Below are the code and all the weights of a small trained network. Each question names an input and a class and asks about switching units off, where a switched-off unit gives its printed mean instead of its output.

import numpy as np


def w(rows, s, z=0):
    codes = np.array(rows[::2]) - 128.0
    scale = np.full(codes.shape[1], s)
    scale[-1] = z or s
    return codes * scale


def f(y):
    return y / 2 * (1 + np.tanh(0.7978845608 * (y + 0.044715 * y**3)))


def log_softmax(a):
    a = a - a.max(-1, keepdims=True)
    return a - np.log(np.exp(a).sum(-1, keepdims=True))


def net(x, mask):
    res = np.array(x, float).reshape(1, 8) / 4 @ E
    y = f(res @ A[0][:, :-1].T + A[0][:, -1])
    res = res + np.where(mask, y, B[0][:, -1]) @ B[0][:, :-1]
    return log_softmax(res[-1] @ U[:, :-1].T + U[:, -1])


A, B = {}, {}
E = w([
[124,129,125,132,131,129],'x0',
[113,26,183,156,162,79],'x1',
[121,129,121,138,135,134],'x2',
[125,113,81,196,56,60],'x3',
[126,128,125,132,129,130],'x4',
[126,139,140,122,127,115],'x5',
[3,126,168,95,81,167],'x6',
[117,138,128,138,137,125],'x7',
],0.019)
A[0] = w([
[131,141,37,174,121,79,95],'n1',
[103,92,152,173,165,99,136],'n2',
[97,213,106,148,52,191,184],'n3',
[107,112,112,198,17,57,137],'n4',
[202,118,144,225,146,70,195],'n5',
[7,65,163,108,83,113,107],'n6',
[167,207,100,131,84,170,254],'n7',
[205,205,91,124,162,150,237],'n8',
[129,174,166,85,109,218,200],'n9',
[144,82,169,148,188,121,202],'n10',
[83,70,186,138,117,145,130],'n11',
[141,179,147,107,192,176,184],'n12',
],0.014,0.0076)
B[0] = w([
[114,137,110,122,127,83,208],'n1',
[160,98,148,125,152,133,180],'n2',
[70,131,90,102,76,126,227],'n3',
[144,102,103,252,121,106,246],'n4',
[171,89,125,108,132,89,254],'n5',
[127,177,136,172,140,185,228],'n6',
[132,167,63,176,112,113,224],'n7',
[180,153,85,162,194,149,232],'n8',
[56,102,94,135,152,166,213],'n9',
[185,103,195,86,112,167,202],'n10',
[108,173,169,151,184,146,188],'n11',
[133,86,108,118,162,169,200],'n12',
],0.016,0.024)
U = w([
[163,155,90,200,174,180,252],'0',
[195,88,166,9,144,153,172],'1',
[32,141,92,68,125,163,188],'2',
[106,175,189,107,158,193,46],'3',
[153,182,49,126,113,55,102],'4',
[168,40,150,136,122,78,22],'5',
[75,161,99,167,12,136,15],'6',
],0.014,0.0036)

Each question gives the input, the list of numbers given to net, and the class t.
The units are the neurons (one row each of A and B). Each row of codes is followed by its name. A weight is (code - 128) times the scale printed after its matrix; where a second scale follows, it is the last column's (A, B and U).
mask holds one flag per neuron, in row order. A switched-off neuron (its flag False) gives its mean, the last column of its row in B, instead of its output. The means were averaged over made-up inputs and are rounded, as every weight is.
A unit's drop is (log p(t) with every unit on - log p(t) with that unit switched off) / (log p(t) with every unit on - log p(t) with every unit switched off).
The circuit of an input: a set's keep is (log p(t) with only the set's units on - log p(t) with every unit switched off) / (log p(t) with every unit on - log p(t) with every unit switched off). Starting from all 12 units, units are removed one at a time, each time the one whose removal leaves the highest keep (on an exact tie, the one counted first), for as long as the keep stays at least 0.8.
circuit, biggest first: the units of the circuit, biggest drop first
k most important neurons: the k neurons with the biggest drops, biggest first
drop when u is switched off: that unit's drop, to one decimal
input [-6,-7,5,-6,-6,1,2,4], class 2: circuit, biggest first	[n3]
input [-7,1,-6,-4,-2,-1,-8,2], class 1: circuit, biggest first	[n4 n10]
input [6,-4,-6,8,-6,7,1,-1], class 6: 2 most important neurons	[n3 n8]
input [-7,-8,-8,0,-6,0,1,3], class 2: 3 most important neurons	[n3 n4 n9]
input [-7,4,-1,7,-7,0,0,-1], class 5: 2 most important neurons	[n8 n5]
input [-2,1,6,-5,1,5,7,-8], class 3: 2 most important neurons	[n6 n11]
input [8,0,-4,5,-4,0,6,-5], class 6: 2 most important neurons	[n8 n3]
input [-2,7,-6,-4,5,-3,-1,0], class 1: drop when n1 is switched off	0.0
input [-5,6,3,-6,-2,6,0,-2], class 1: drop when n10 is switched off	0.3
input [-8,-6,-6,-2,-4,6,1,-2], class 2: drop when n3 is switched off	0.4
input [5,-8,-8,-2,-4,5,3,4], class 2: drop when n3 is switched off	0.2
